Here is a tiny trained network, its code and every weight. The questions are about switching its units off for an input and a class, where a switched-off unit gives its printed mean instead of its output.

import numpy as np


def w(rows, s, z=0):
    codes = np.array(rows[::2]) - 128.0
    scale = np.full(codes.shape[1], s)
    scale[-1] = z or s
    return codes * scale


def f(y):
    return np.maximum(y, 0)


def log_softmax(a):
    a = a - a.max(-1, keepdims=True)
    return a - np.log(np.exp(a).sum(-1, keepdims=True))


def net(x, mask):
    res = np.array(x, float).reshape(1, 8) / 4 @ E
    y = f(res @ A[0][:, :-1].T + A[0][:, -1])
    res = res + np.where(mask, y, B[0][:, -1]) @ B[0][:, :-1]
    return log_softmax(res[-1] @ U[:, :-1].T + U[:, -1])


A, B = {}, {}
E = w([
[78,210,35,152,66],'x0',
[174,179,108,191,189],'x1',
[129,127,125,127,127],'x2',
[126,127,130,132,128],'x3',
[128,131,129,132,132],'x4',
[97,52,2,182,205],'x5',
[100,171,125,3,222],'x6',
[132,131,126,133,133],'x7',
],0.0099)
A[0] = w([
[131,148,102,83,166,79],'N1',
[187,172,116,156,173,209],'N2',
[63,184,135,90,207,106],'N3',
[107,111,100,141,177,120],'N4',
[88,153,147,108,166,80],'N5',
[79,54,126,76,80,168],'N6',
[137,127,92,60,152,92],'N7',
[126,142,156,168,141,252],'N8',
[142,139,146,206,141,154],'N9',
[161,102,112,177,73,63],'N10',
[67,177,68,112,66,175],'N11',
[155,248,184,121,97,92],'N12',
[109,120,44,162,183,81],'N13',
[185,91,164,125,164,81],'N14',
[94,20,81,138,197,98],'N15',
[138,131,184,94,104,149],'N16',
[179,70,203,118,170,96],'N17',
[163,108,108,187,102,115],'N18',
[166,218,204,111,94,65],'N19',
[107,80,131,162,56,178],'N20',
[187,165,178,117,128,152],'N21',
[55,173,135,65,184,98],'N22',
[162,9,200,115,181,100],'N23',
],0.012)
B[0] = w([
[178,57,119,96,42,161],'N1',
[117,160,152,73,227,221],'N2',
[214,112,144,125,112,203],'N3',
[86,96,160,181,136,175],'N4',
[149,101,126,118,64,151],'N5',
[91,160,181,54,228,215],'N6',
[180,121,175,112,82,169],'N7',
[139,123,138,20,190,250],'N8',
[159,129,160,69,131,194],'N9',
[173,86,154,131,40,171],'N10',
[143,254,81,194,177,250],'N11',
[58,55,100,174,109,218],'N12',
[79,85,145,169,79,198],'N13',
[168,169,93,175,86,169],'N14',
[46,71,165,155,109,220],'N15',
[86,100,136,151,159,205],'N16',
[95,175,100,180,98,205],'N17',
[158,112,131,95,112,186],'N18',
[78,83,121,157,72,208],'N19',
[185,126,159,51,131,230],'N20',
[73,89,134,144,152,202],'N21',
[207,88,112,105,103,205],'N22',
[177,246,13,217,136,228],'N23',
],0.0082,0.012)
U = w([
[171,246,25,200,83,100],'0',
[73,85,99,167,81,32],'1',
[255,114,108,92,49,35],'2',
[141,165,89,87,166,253],'3',
[130,177,118,72,191,132],'4',
[143,168,93,90,158,210],'5',
],0.0099,0.0062)

Each question gives the input, the list of numbers given to net, and the class t.
The units are the neurons (one row each of A and B). Each row of codes is followed by its name. A weight is (code - 128) times the scale printed after its matrix; where a second scale follows, it is the last column's (A, B and U).
mask holds one flag per neuron, in row order. A switched-off neuron (its flag False) gives its mean, the last column of its row in B, instead of its output. The means were averaged over made-up inputs and are rounded, as every weight is.
A unit's drop is (log p(t) with every unit on - log p(t) with that unit switched off) / (log p(t) with every unit on - log p(t) with every unit switched off).
The circuit of an input: a set's keep is (log p(t) with only the set's units on - log p(t) with every unit switched off) / (log p(t) with every unit on - log p(t) with every unit switched off). Starting from the 12 units with the biggest drops (on a tie, the unit counted first), units are removed one at a time, each time the one whose removal leaves the highest keep (on an exact tie, the one counted first), for as long as the keep stays at least 0.8.
circuit, biggest first: the units of the circuit, biggest drop first
unit that matters most: the unit with the biggest drop
k most important neurons: the k neurons with the biggest drops, biggest first
drop of u: that unit's drop, to one decimal
input [-8,7,-3,-7,3,6,-6,3], class 0: 2 most important neurons : [N23; N14]
input [6,-8,5,7,0,3,-5,-6], class 4: unit that matters most : N6
input [4,-5,-7,7,-1,-3,-4,4], class 4: 2 most important neurons : [N23; N6]
input [-6,-2,0,5,-8,-7,8,5], class 2: 3 most important neurons : [N22; N3; N11]
input [-5,1,7,5,-3,4,-8,-7], class 2: 3 most important neurons : [N10; N11; N20]
input [6,-2,6,0,5,-3,8,7], class 2: circuit, biggest first : [N22; N3]
input [-5,5,-1,-6,6,-6,-5,4], class 1: 2 most important neurons : [N19; N12]
input [-4,4,1,-3,-2,6,-4,-5], class 1: 3 most important neurons : [N15; N13; N11]
input [1,8,7,2,2,7,-2,3], class 4: 3 most important neurons : [N2; N12; N9]
input [6,-8,-6,0,-5,-8,8,-4], class 1: 2 most important neurons : [N12; N19]
input [-1,5,4,-8,4,7,5,6], class 1: 2 most important neurons : [N13; N15]
input [6,-8,6,6,-7,-1,-4,-6], class 4: 3 most important neurons : [N6; N23; N20]
input [0,7,8,7,-3,-3,0,0], class 4: circuit, biggest first : [N2; N23]
input [6,-4,-6,1,1,1,-8,5], class 2: 3 most important neurons : [N20; N10; N23]
input [-1,-8,3,2,-2,1,1,1], class 4: circuit, biggest first : [N6]
input [5,-5,-5,4,-2,3,5,1], class 0: 4 most important neurons : [N11; N8; N2; N20]
input [8,1,3,4,2,-8,8,8], class 0: 2 most important neurons : [N11; N15]
input [2,4,-1,2,-5,-6,0,-2], class 1: circuit, biggest first : [N12; N19]
input [6,-6,2,2,4,-6,7,5], class 2: 3 most important neurons : [N22; N3; N23]
input [5,7,-1,5,4,-4,1,2], class 4: circuit, biggest first : [N2]
input [5,-6,5,-5,-2,-4,-4,-8], class 3: drop of N20 : 0.3
input [3,-1,5,1,5,0,-8,6], class 2: drop of N10 : 0.1
input [-7,2,2,7,-2,5,3,-4], class 0: drop of N23 : 0.8
input [-3,-5,2,3,-4,-7,7,-6], class 1: drop of N23 : 0.0
